Moves between states:
from | de ra
TC | HN TT
PH | QQ JL
CC | QD TD
FQ | ZT FS
MN | TP NT
GZ | TR MF
NJ | PH BS
QH | TD TJ
QC | TB TR
QL | QJ FH
BD | QP JM
ZM | ZL LH
TT | GL BT
QN | QL TC
TD | HT FG
NT | BM MN
DN | GL LG
QJ | CM NJ
RN | DN CM
LG | LQ GT
LD | PQ QQ
HQ | ML MN
QQ | ZJ RH
JJ | CH HN
TP | HQ BM
ZJ | LD PH
TR | FG CR
ZB | HD MD
ZL | LH HL
CD | BD CC
CM | LG QL
RM | MD QL
MF | HC CJ
JM | NS ZM
HC | RN NG
BR | FS TP
BM | MN CR
ZT | RH HR
NS | BM ZL
FS | SD DL
PQ | LQ HR
DL | BR BD
CR | NT TD
QP | DL FQ
DM | RT SD
QD | CD ML
RG | PH GT
MD | HN GL
LH | HL TB
HD | ZT ZD
RT | NT GQ
GT | GL QJ
FR | BT JQ
HR | FQ BR
TB | ZP HT
CJ | NG CH
NG | MF TN
HT | TJ GZ
HL | ZM ZP
TN | ZL JJ
LQ | RJ LD
SD | CR QH
ZP | LH RN
GQ | DM JM
HN | ZB GZ
TJ | FG DM
RH | BS FQ
FG | CD RT
GL | RM RN
ML | BM TP
ZD | TT FR
BS | JL LD
JL | NJ RH
FH | QN HD
JQ | RG RJ
BT | ZD RG
CH | TN ZB
RJ | GT FR

In the rows, 178 means zero.

The rows follow the links: the fewer symbols apart two states are, the more alike their rows tend to be.

Each row is also shifted at random along 7 hidden directions that mean nothing.

Rows with their states:
148 187 182 196 179 164 161 171 204 197 193 169 182 205 193 221 161 191 186 197 206 169 163 225 186 164 165 154 162 175 157 176 185 183 177 215 186 211 221 214 156 185 190 184 158 179 156 190 175 173 161 167 163 170 169 171 185 122; state GT
197 153 177 194 184 196 169 178 180 181 197 190 190 197 198 180 185 196 208 187 167 179 114 202 170 180 169 195 218 181 168 156 164 161 190 184 160 172 183 163 169 187 207 153 142 189 186 158 187 183 171 171 180 181 194 141 201 156; state HD
267 183 153 202 173 194 163 175 177 163 181 186 173 207 226 164 202 186 194 164 192 170 146 203 196 177 199 161 200 172 175 184 144 173 190 177 188 195 209 200 160 180 218 181 158 190 164 190 173 212 190 149 157 140 184 190 164 153; state ZD
161 189 192 194 172 152 159 186 204 168 192 173 184 199 180 226 174 189 170 188 171 188 143 181 229 186 181 175 151 173 162 166 166 205 204 198 163 209 191 185 166 174 177 173 173 206 179 180 206 198 161 183 203 194 199 175 148 156; state LG
144 192 164 184 181 184 168 203 186 155 151 193 145 193 182 194 185 153 174 182 202 163 197 168 211 150 191 144 108 150 177 203 167 166 185 204 228 203 197 212 182 196 153 187 210 146 181 166 184 221 171 175 199 183 181 198 144 192; state HR
148 166 163 175 177 195 206 167 159 159 183 176 171 178 168 171 226 180 180 177 152 171 148 160 177 197 192 193 224 181 200 175 147 166 190 162 167 172 166 158 180 195 192 176 186 182 180 185 194 200 203 161 194 185 194 191 164 208; state HL
155 154 197 198 186 185 166 181 192 157 195 176 208 187 192 184 158 195 190 183 199 187 152 188 221 164 177 178 155 188 178 166 158 187 185 177 184 198 200 174 169 164 197 182 148 211 170 186 193 186 164 193 166 199 164 181 156 150; state TT
189 220 190 181 156 165 186 190 235 174 160 166 170 201 166 199 177 189 186 188 184 203 164 172 184 142 171 156 132 173 170 193 200 182 189 225 180 168 161 195 167 154 133 196 198 187 204 179 178 166 166 191 216 168 145 219 158 196; state QJ
152 184 159 173 185 182 166 177 133 136 149 179 159 147 173 151 185 159 167 165 203 168 255 156 206 165 202 175 153 179 193 207 134 168 155 152 219 185 182 196 189 185 177 197 191 148 178 190 173 214 190 163 161 179 155 210 160 202; state GQ
191 185 177 164 172 165 199 199 178 195 183 198 174 171 162 180 183 185 197 164 157 177 171 163 150 174 165 186 193 170 173 183 188 188 181 174 188 151 159 168 189 181 174 152 196 190 204 160 178 157 190 208 203 186 187 164 189 187; state HQ
141 189 180 151 183 182 211 220 176 191 141 185 173 177 126 151 175 156 175 180 153 171 233 148 148 176 174 173 170 159 184 178 205 180 169 161 197 143 113 147 218 144 122 152 211 160 210 177 179 136 160 199 207 179 150 181 164 248; state PH
201 199 175 194 164 158 146 165 195 167 187 175 172 174 211 201 152 156 171 185 201 172 215 190 192 181 167 185 126 193 172 213 197 172 186 181 187 215 205 197 191 177 164 182 181 172 163 175 180 178 155 208 165 195 174 168 173 162; state FG
129 162 153 171 180 176 214 166 173 191 178 184 168 179 170 154 223 198 180 168 200 141 156 182 152 151 182 178 243 180 174 188 174 172 189 183 207 171 173 195 169 185 188 175 179 181 169 159 184 183 217 150 162 176 186 182 206 193; state QD
155 191 157 167 171 195 189 172 144 181 175 190 153 175 164 192 180 122 189 188 171 163 244 182 145 192 184 181 165 175 193 192 188 148 162 171 181 189 193 187 199 193 182 176 210 156 169 189 158 163 163 187 169 168 172 170 173 208; state ZM
157 158 157 172 175 201 183 168 148 187 180 187 186 173 171 159 200 183 180 183 171 168 169 173 147 173 187 183 235 189 201 162 167 168 166 168 172 164 181 182 179 181 206 171 183 169 191 170 158 172 202 145 153 153 191 174 211 191; state CH
173 160 182 185 203 176 170 183 157 188 188 178 198 176 183 167 162 185 179 170 192 163 192 210 194 191 181 170 200 176 165 167 169 192 168 156 188 192 197 176 172 172 216 173 148 185 149 201 172 168 174 163 138 171 173 167 174 144; state JQ
222 181 172 186 159 202 182 170 207 164 176 176 187 189 195 163 191 193 192 185 184 199 136 167 164 149 174 174 183 192 197 184 178 164 185 195 173 160 181 186 168 161 174 190 187 189 204 172 167 184 190 168 188 158 167 211 188 185; state HN
162 173 173 177 172 166 178 172 171 190 194 181 181 189 165 207 206 192 172 192 152 184 140 182 176 203 174 194 242 181 167 150 166 187 194 180 137 185 176 175 166 185 204 150 161 198 188 170 189 187 183 149 192 175 222 154 184 168; state RN
230 170 182 176 179 167 167 160 139 208 193 171 171 182 202 178 157 156 181 153 211 160 226 211 153 176 190 182 168 174 150 180 196 191 155 185 194 191 217 210 180 203 216 200 169 181 142 193 158 167 183 191 125 162 173 146 204 143; state ML
266 195 190 167 168 197 199 160 195 177 181 160 181 176 181 153 181 181 178 164 156 212 169 158 163 205 181 181 172 190 196 176 191 185 173 172 144 149 165 154 171 175 181 219 196 192 175 206 159 164 193 192 190 158 167 219 163 194; state ZL
166 168 191 173 173 199 183 187 191 168 181 179 202 171 165 167 160 182 189 189 179 202 168 160 172 156 174 186 159 194 197 174 189 170 179 180 170 162 170 161 182 153 167 173 183 190 209 170 170 158 173 197 183 185 159 186 182 194; state ZB
214 209 171 183 170 194 206 140 242 185 184 168 159 186 217 184 180 201 207 183 194 183 131 200 144 163 148 148 157 182 185 221 199 149 170 226 184 163 211 207 145 210 168 227 199 147 165 190 152 175 195 178 193 157 153 231 199 148; state JM

From each start, follow one symbol. Which state do you reach?
Answers are names.
241 198 199 196 182 163 158 194 217 199 206 184 201 195 197 211 148 184 186 186 161 195 152 205 201 215 158 166 156 172 158 169 197 205 190 173 152 196 199 166 172 169 187 160 159 207 161 191 186 156 150 201 188 177 194 161 163 132
de -> GT
141 171 188 189 183 176 201 190 229 171 172 172 180 205 189 178 204 228 172 176 168 173 101 172 198 181 166 166 195 150 177 174 160 185 206 200 187 162 150 163 168 187 151 177 173 171 189 177 211 192 188 168 222 194 178 202 173 172
ra -> QQ
127 144 218 157 209 184 192 160 147 191 201 162 207 138 158 169 131 180 180 167 179 185 217 180 174 196 170 204 165 195 180 160 188 190 148 157 161 165 185 141 179 199 198 207 163 180 148 204 170 147 178 217 147 209 158 164 187 158
ra -> ZL
158 176 168 189 166 160 150 201 154 142 185 198 168 172 190 208 185 164 184 167 169 163 196 156 211 177 191 197 149 163 179 194 135 183 194 161 208 206 193 180 199 203 188 145 190 182 189 167 205 215 174 206 197 218 201 152 157 174
ra -> MN
135 188 196 185 188 170 175 191 217 181 172 169 177 200 186 205 149 179 169 191 197 174 178 191 203 165 166 146 110 159 171 185 194 187 178 209 203 190 192 190 174 186 148 201 189 159 169 183 187 175 158 191 192 192 156 191 162 152
de -> LQ
232 190 160 181 185 181 178 195 174 204 190 201 182 185 184 179 176 169 204 184 160 172 178 204 159 204 169 167 211 173 172 178 191 173 175 157 170 177 179 176 182 164 195 140 166 187 175 181 161 149 164 172 178 152 189 160 182 169
de -> BT
202 190 151 169 183 181 179 176 157 188 155 189 136 186 194 167 199 166 185 167 205 157 188 195 160 164 191 151 185 160 164 196 175 162 163 199 215 179 202 223 162 212 196 197 184 140 162 171 158 211 199 140 165 145 190 180 195 170
de -> FS
157 165 174 193 192 176 181 192 180 180 185 187 195 192 186 177 184 192 185 177 175 160 156 195 197 190 180 167 207 166 175 168 159 189 189 162 187 191 180 174 177 172 197 155 157 189 169 186 193 178 171 166 174 181 185 168 168 160
de -> PH
135 158 161 196 192 182 148 189 129 186 200 200 183 189 195 202 161 142 191 191 198 141 219 224 187 188 186 179 180 169 168 172 165 166 173 159 202 229 226 197 192 189 226 142 149 174 148 185 181 176 144 175 130 182 187 122 180 144
ra -> RG
152 173 134 194 161 185 158 173 151 148 182 192 173 182 195 185 219 167 167 187 177 158 179 160 186 179 197 190 215 183 206 184 141 162 198 164 186 208 190 196 191 180 194 152 190 174 198 166 188 214 195 141 173 173 211 173 186 197
ra -> MF
127 196 145 186 161 170 176 185 176 168 165 189 150 200 165 213 224 175 181 193 179 162 163 177 186 159 190 166 207 165 178 186 150 171 197 200 194 199 185 216 171 186 182 152 191 175 199 162 185 207 186 137 201 164 198 185 171 189
ra -> LG
261 190 175 193 161 157 140 169 151 191 191 175 169 205 193 219 200 164 177 178 152 188 164 204 191 220 194 203 211 175 148 147 165 190 190 181 126 203 190 182 175 190 220 153 141 207 168 173 190 200 166 161 177 157 232 126 175 154
de -> LG
179 172 184 176 194 188 189 191 201 187 173 192 167 192 180 178 185 188 196 189 161 178 125 181 174 184 169 173 184 162 166 171 184 163 182 190 176 159 160 163 173 191 164 162 170 158 190 154 189 182 170 178 213 186 191 165 188 176
de -> RH
199 182 191 198 162 183 151 160 200 184 200 164 191 206 209 215 150 175 195 200 200 195 158 216 171 154 169 174 137 192 171 176 200 162 173 220 166 195 225 205 164 183 190 196 162 190 175 178 160 167 158 192 157 165 164 165 199 138
ra -> GL
215 180 182 156 198 183 193 166 153 176 154 170 160 157 165 133 178 159 154 154 210 178 235 161 191 174 211 172 152 183 164 192 190 197 165 165 191 178 175 186 170 174 177 225 187 178 144 186 159 201 198 170 150 171 171 203 152 204
ra -> JM
231 207 146 179 168 174 183 162 200 186 165 181 156 173 216 171 204 204 207 178 182 169 151 200 138 173 153 160 221 177 182 215 170 140 169 190 189 153 184 210 164 197 175 180 180 137 196 170 159 176 203 145 189 145 170 204 225 158
ra -> GQ
